Below is a small trained network, with its code and all its weights. Each question gives an input and a target symbol and asks what happens when units are switched off, that is, made to give their printed mean instead of their output.

import numpy as np


def w(rows, s, z=0):
    codes = np.array(rows[::2]) - 128.0
    scale = np.full(codes.shape[1], s)
    scale[-1] = z or s
    return codes * scale


def norm(h):
    return h / np.sqrt((h * h).mean(-1, keepdims=True) + 1e-5)


def softmax(a):
    e = np.exp(a - a.max(-1, keepdims=True))
    return e / e.sum(-1, keepdims=True)


def log_softmax(a):
    a = a - a.max(-1, keepdims=True)
    return a - np.log(np.exp(a).sum(-1, keepdims=True))


def net(x, mask):
    ids = ['αγεζηλμξπστ'.index(c) for c in x.split()]
    T = len(ids)
    res = E[ids] + P[:T]
    u = 0
    for l in range(3):
        r = norm(res)
        for j in range(2):
            rows = slice(3 * j, 3 * j + 3)
            q, k, v = (r @ M[l][rows].T for M in (Q, K, V))
            z = softmax(np.where(np.tri(T) > 0, q @ k.T / 3**0.5, -1e9)) @ v
            o = O[l][rows]
            res = res + np.where(mask[u + j], z, o[:, -1]) @ o[:, :-1]
        u += 2
    return log_softmax(norm(res)[-1] @ U[:, :-1].T + U[:, -1])


Q, K, V, O = {}, {}, {}, {}
E = w([
[115,130,118,121,99,140,90],'α',
[156,115,72,99,130,156,104],'γ',
[149,187,136,150,151,93,162],'ε',
[150,150,106,146,161,111,169],'ζ',
[136,98,215,94,98,60,100],'η',
[159,157,90,151,149,124,159],'λ',
[91,146,98,135,114,142,128],'μ',
[128,159,122,110,148,169,72],'ξ',
[79,201,79,153,193,189,174],'π',
[139,174,120,140,91,125,254],'σ',
[80,171,99,166,157,201,152],'τ',
],0.025)
P = w([
[155,2,149,244,202,82,237],'0',
[191,162,106,98,105,156,155],'1',
[173,171,35,96,53,206,70],'2',
[158,208,166,96,85,111,117],'3',
[166,171,131,89,82,134,107],'4',
[155,178,158,89,81,119,107],'5',
[169,166,133,86,89,112,102],'6',
[171,159,128,79,76,123,90],'7',
[169,153,133,76,95,118,99],'8',
[170,150,142,71,96,106,97],'9',
[172,149,137,68,100,100,106],'10',
[178,124,129,70,104,105,98],'11',
[180,134,124,64,101,108,97],'12',
[180,132,129,63,106,104,106],'13',
],0.006)
Q[0] = w([
[34,40,248,111,90,217,66],'L0H1',
[254,129,132,165,80,70,166],'L0H1',
[4,120,74,102,117,124,193],'L0H1',
[158,193,195,210,178,149,85],'L0H2',
[232,148,143,100,243,123,65],'L0H2',
[69,147,191,138,114,132,39],'L0H2',
],0.0075)
K[0] = w([
[57,172,113,11,98,90,104],'L0H1',
[132,77,197,176,133,96,170],'L0H1',
[90,254,101,124,186,128,237],'L0H1',
[110,161,238,240,212,68,204],'L0H2',
[199,20,206,162,241,68,167],'L0H2',
[88,123,148,104,153,69,93],'L0H2',
],0.0083)
V[0] = w([
[155,68,111,129,58,155,150],'L0H1',
[126,121,127,138,160,20,185],'L0H1',
[119,164,160,205,124,137,91],'L0H1',
[171,48,219,215,209,73,255],'L0H2',
[137,160,45,129,102,183,157],'L0H2',
[96,122,111,137,173,73,142],'L0H2',
],0.0086)
O[0] = w([
[189,54,204,49,142,122,35,84],'L0H1',
[93,175,177,200,40,112,174,220],'L0H1',
[254,32,99,45,50,28,190,146],'L0H1',
[130,68,132,70,136,162,45,224],'L0H2',
[115,232,220,137,87,19,75,253],'L0H2',
[124,137,20,109,111,137,110,166],'L0H2',
],0.0064,0.0062)
Q[1] = w([
[46,71,154,167,110,175,107],'L1H1',
[102,116,159,178,77,177,150],'L1H1',
[166,174,112,169,119,89,5],'L1H1',
[95,52,201,90,189,114,172],'L1H2',
[74,181,183,133,83,135,218],'L1H2',
[185,56,254,111,86,105,83],'L1H2',
],0.0087)
K[1] = w([
[51,146,145,22,130,188,51],'L1H1',
[83,141,114,17,112,110,124],'L1H1',
[216,103,111,177,157,207,205],'L1H1',
[78,141,190,95,50,132,128],'L1H2',
[168,202,173,177,212,42,255],'L1H2',
[72,99,177,35,139,33,55],'L1H2',
],0.0074)
V[1] = w([
[106,186,115,73,104,122,145],'L1H1',
[120,112,235,169,92,104,215],'L1H1',
[99,87,89,93,39,47,108],'L1H1',
[181,208,52,172,147,178,44],'L1H2',
[121,219,130,152,109,78,70],'L1H2',
[182,159,192,149,82,184,254],'L1H2',
],0.0073)
O[1] = w([
[118,182,152,4,128,32,99,116],'L1H1',
[102,112,169,136,83,164,69,126],'L1H1',
[124,187,204,181,152,128,237,129],'L1H1',
[99,41,148,88,66,219,158,253],'L1H2',
[203,54,88,134,193,218,131,216],'L1H2',
[101,156,95,146,1,219,121,165],'L1H2',
],0.0074,0.0063)
Q[2] = w([
[160,142,135,34,171,100,62],'L2H1',
[222,44,153,158,69,87,162],'L2H1',
[51,121,206,204,171,169,68],'L2H1',
[252,24,162,134,51,116,90],'L2H2',
[254,166,96,219,119,208,79],'L2H2',
[54,77,93,150,169,72,187],'L2H2',
],0.0087)
K[2] = w([
[118,110,129,116,186,110,60],'L2H1',
[246,20,134,203,18,70,196],'L2H1',
[172,188,187,60,70,153,93],'L2H1',
[169,86,128,187,96,99,100],'L2H2',
[73,49,97,207,127,136,160],'L2H2',
[164,180,165,75,81,149,147],'L2H2',
],0.012)
V[2] = w([
[127,51,200,205,58,47,162],'L2H1',
[75,169,85,166,143,231,154],'L2H1',
[241,91,8,220,93,53,225],'L2H1',
[88,219,148,129,218,154,208],'L2H2',
[176,57,136,228,180,106,130],'L2H2',
[35,128,101,246,126,2,126],'L2H2',
],0.0079)
O[2] = w([
[173,170,219,78,95,142,102,80],'L2H1',
[104,75,143,207,147,165,151,254],'L2H1',
[132,225,179,143,167,144,126,212],'L2H1',
[42,126,95,164,110,254,63,150],'L2H2',
[110,44,109,65,205,137,133,178],'L2H2',
[58,142,118,124,142,54,199,128],'L2H2',
],0.0092,0.0083)
U = w([
[191,72,182,137,34,188,33,108],'α',
[114,76,112,30,53,138,213,102],'γ',
[194,93,230,164,210,224,128,73],'ε',
[1,138,154,129,198,37,164,161],'ζ',
[134,165,191,118,160,22,6,254],'η',
[195,254,51,155,195,134,76,76],'λ',
[193,74,74,187,106,50,180,104],'μ',
[130,56,66,75,179,120,28,208],'ξ',
[47,170,163,3,121,235,103,60],'π',
[125,199,208,158,24,144,192,105],'σ',
[28,96,84,232,133,193,61,146],'τ',
],0.0075,0.0055)

Each question gives the input, a string of symbols that net reads in full, and the target symbol t.
The units are the heads (3 rows each of Q, K, V and O). Each row of codes is followed by its name. A weight is (code - 128) times the scale printed after its matrix; where a second scale follows, it is the last column's (O and U).
mask holds one flag per head, layer by layer. A switched-off head (its flag False) gives its mean, the last column of its rows in O, instead of its output. The means were averaged over made-up inputs and are rounded, as every weight is.
A unit's drop is (log p(t) with every unit on - log p(t) with that unit switched off) / (log p(t) with every unit on - log p(t) with every unit switched off).
The circuit of an input: a set's keep is (log p(t) with only the set's units on - log p(t) with every unit switched off) / (log p(t) with every unit on - log p(t) with every unit switched off). Starting from all 6 units, units are removed one at a time, each time the one whose removal leaves the highest keep (on an exact tie, the one counted first), for as long as the keep stays at least 0.8.
units of the circuit, in order: the units of the circuit, biggest drop first
most important unit: the unit with the biggest drop
heads that matter: for each layer, one digit per head in row order, 1 if its drop is at least 0.15 and else 0, layers parted by /
drop when u is switched off: that unit's drop, to one decimal
input ξ ε λ γ μ μ λ ξ λ γ μ π λ λ, target λ: units of the circuit, in order => L0H1; L2H1
input α ζ ε λ ε ξ ξ ξ λ, target η: units of the circuit, in order => L0H1; L2H1; L1H2
input ζ ε ε, target ζ: units of the circuit, in order => L1H2; L2H2; L0H2; L0H1
input η λ ξ ξ λ ζ ε ε λ π π ε λ, target γ: most important unit => L1H1
input ε γ ε μ π λ, target σ: heads that matter => 10 / 01 / 11
input λ μ η, target η: heads that matter => 00 / 01 / 10
input ζ λ γ η ε π ε ε σ ξ π λ ε, target ζ: units of the circuit, in order => L2H2; L1H2; L0H1; L0H2
input λ π λ ε ζ λ μ λ τ π ε ε, target ε: heads that matter => 11 / 10 / 11
input τ λ λ λ π ξ ζ λ α ε, target μ: heads that matter => 11 / 11 / 11
input ξ α ε μ ε τ α, target λ: heads that matter => 11 / 10 / 10
input η π λ ε λ ε λ μ, target σ: heads that matter => 01 / 00 / 00
input λ λ λ λ η ε μ α, target ε: units of the circuit, in order => L0H2; L0H1; L1H1; L2H2
input μ μ λ λ σ λ ε λ η ε, target π: heads that matter => 01 / 11 / 11
input τ ε γ π μ π ε π ζ σ λ τ ζ, target μ: most important unit => L1H1
input ε ε ε ε ζ, target σ: units of the circuit, in order => L0H1; L2H1
input ε λ π λ λ λ γ α μ γ α ξ α, target σ: heads that matter => 01 / 01 / 01
input π γ π λ μ λ λ λ λ ε, target τ: units of the circuit, in order => L2H1; L1H1; L2H2
input ε π λ ξ, target ξ: heads that matter => 00 / 00 / 00
input ζ ε α μ ζ, target ζ: heads that matter => 11 / 11 / 01
input ξ ξ λ ε, target λ: heads that matter => 10 / 10 / 11
input π π λ ε λ ξ ε, target τ: units of the circuit, in order => L2H2
input μ γ η λ π γ, target π: units of the circuit, in order => L1H2; L1H1; L2H1; L2H2
input γ ζ π ε σ λ μ ε, target ξ: heads that matter => 10 / 00 / 10
input ζ η ξ ζ γ, target ζ: heads that matter => 11 / 11 / 01
input ε π λ λ ξ λ λ λ ε λ α γ, target σ: units of the circuit, in order => L0H2; L0H1; L1H2; L2H2
input λ μ λ ζ ξ μ α λ σ μ λ λ ε ξ, target ξ: drop when L2H1 is switched off => 0.2
